Below is a small trained network, with its code and all its weights. Each question gives an input and a target symbol and asks what happens when units are switched off, that is, made to give their printed mean instead of their output.

import numpy as np


def w(rows, s, z=0):
    codes = np.array(rows[::2]) - 128.0
    scale = np.full(codes.shape[1], s)
    scale[-1] = z or s
    return codes * scale


def norm(h):
    return h / np.sqrt((h * h).mean(-1, keepdims=True) + 1e-5)


def f(y):
    return np.maximum(y, 0)


def softmax(a):
    e = np.exp(a - a.max(-1, keepdims=True))
    return e / e.sum(-1, keepdims=True)


def log_softmax(a):
    a = a - a.max(-1, keepdims=True)
    return a - np.log(np.exp(a).sum(-1, keepdims=True))


def net(x, mask):
    ids = ['Σβδζθμφψ'.index(c) for c in x.split()]
    T = len(ids)
    res = E[ids] + P[:T]
    q, k, v = (norm(res) @ M[0].T for M in (Q, K, V))
    z = softmax(np.where(np.tri(T) > 0, q @ k.T / 2**0.5, -1e9)) @ v
    res = res + np.where(mask[0], z, O[0][:, -1]) @ O[0][:, :-1]
    y = f(norm(res) @ A[0][:, :-1].T + A[0][:, -1])
    res = res + np.where(mask[1:17], y, B[0][:, -1]) @ B[0][:, :-1]
    return log_softmax(norm(res)[-1] @ U[:, :-1].T + U[:, -1])


Q, K, V, O, A, B = {}, {}, {}, {}, {}, {}
E = w([
[201,128,103],'Σ',
[141,75,93],'β',
[96,131,118],'δ',
[213,117,145],'ζ',
[78,136,157],'θ',
[114,2,137],'μ',
[143,154,120],'φ',
[130,110,119],'ψ',
],0.031)
P = w([
[106,143,1],'0',
[77,226,160],'1',
[81,232,160],'2',
[84,47,18],'3',
[152,191,191],'4',
[184,219,202],'5',
[107,29,32],'6',
],0.0054)
Q[0] = w([
[175,161,229],'head 0',
[226,11,127],'head 0',
],0.013)
K[0] = w([
[253,131,206],'head 0',
[162,75,115],'head 0',
],0.015)
V[0] = w([
[4,8,16],'head 0',
[132,247,126],'head 0',
],0.0045)
O[0] = w([
[214,9,109,253],'head 0',
[230,199,3,75],'head 0',
],0.0059,0.003)
A[0] = w([
[210,142,160,112],'neuron 0',
[28,120,142,2],'neuron 1',
[175,77,84,162],'neuron 2',
[122,181,250,88],'neuron 3',
[38,137,124,94],'neuron 4',
[90,108,118,48],'neuron 5',
[169,171,102,220],'neuron 6',
[135,159,207,108],'neuron 7',
[68,170,60,95],'neuron 8',
[90,213,106,156],'neuron 9',
[80,193,118,151],'neuron 10',
[120,111,202,225],'neuron 11',
[107,77,154,130],'neuron 12',
[182,133,86,161],'neuron 13',
[158,69,130,152],'neuron 14',
[103,71,79,126],'neuron 15',
],0.014,0.0048)
B[0] = w([
[120,46,116,180],'neuron 0',
[199,2,77,162],'neuron 1',
[50,158,133,254],'neuron 2',
[100,203,77,179],'neuron 3',
[115,41,112,170],'neuron 4',
[189,97,154,139],'neuron 5',
[156,101,166,192],'neuron 6',
[149,146,80,161],'neuron 7',
[158,241,189,165],'neuron 8',
[73,77,214,187],'neuron 9',
[66,58,131,181],'neuron 10',
[70,233,2,210],'neuron 11',
[172,198,137,206],'neuron 12',
[72,135,165,196],'neuron 13',
[101,182,72,241],'neuron 14',
[238,114,177,226],'neuron 15',
],0.0069,0.0076)
U = w([
[216,111,206,115],'Σ',
[117,93,8,99],'β',
[100,54,204,135],'δ',
[200,229,105,129],'ζ',
[31,139,86,116],'θ',
[83,34,163,80],'μ',
[113,154,177,254],'φ',
[114,240,6,109],'ψ',
],0.016,0.0084)

Each question gives the input, a string of symbols that net reads in full, and the target symbol t.
The units are the heads (2 rows each of Q, K, V and O) and the neurons (one row each of A and B). Each row of codes is followed by its name. A weight is (code - 128) times the scale printed after its matrix; where a second scale follows, it is the last column's (O, A, B and U).
mask holds one flag per unit, heads first, then neurons. A switched-off unit (its flag False) gives its mean, the last column of its rows in O or B, instead of its output. The means were averaged over made-up inputs and are rounded, as every weight is.
A unit's drop is (log p(t) with every unit on - log p(t) with that unit switched off) / (log p(t) with every unit on - log p(t) with every unit switched off).
The circuit of an input: a set's keep is (log p(t) with only the set's units on - log p(t) with every unit switched off) / (log p(t) with every unit on - log p(t) with every unit switched off). Starting from the 12 units with the biggest drops (on a tie, the unit counted first), units are removed one at a time, each time the one whose removal leaves the highest keep (on an exact tie, the one counted first), for as long as the keep stays at least 0.8.
circuit, biggest first: the units of the circuit, biggest drop first
top k neurons: the k neurons with the biggest drops, biggest first
drop when u is switched off: that unit's drop, to one decimal
input ψ ζ φ, target φ: circuit, biggest first => [neuron 9]
input ψ ψ θ φ, target β: top 2 neurons => [neuron 9; neuron 12]
input θ μ ψ φ, target β: circuit, biggest first => [neuron 12; neuron 11]
input θ ψ Σ, target Σ: top 3 neurons => [neuron 11; neuron 6; neuron 14]
input β δ δ φ θ Σ θ, target μ: top 2 neurons => [neuron 14; neuron 4]
input θ μ μ φ, target φ: circuit, biggest first => [neuron 13; neuron 11; neuron 6]
input β β Σ, target Σ: top 3 neurons => [neuron 11; neuron 6; neuron 0]
input φ ψ θ ζ, target β: circuit, biggest first => [neuron 0; neuron 15]
input θ δ δ ψ ψ θ ζ, target β: top 4 neurons => [neuron 0; neuron 15; neuron 9; neuron 14]
input β Σ ψ θ, target β: top 2 neurons => [neuron 11; neuron 9]
input θ μ δ Σ δ, target δ: drop when head 0 is switched off => 0.2
input θ θ ψ θ θ ψ, target θ: drop when neuron 2 is switched off => 0.0
input ζ θ ψ θ, target β: drop when neuron 6 is switched off => 0.1
input ζ ψ δ, target δ: drop when head 0 is switched off => 0.1
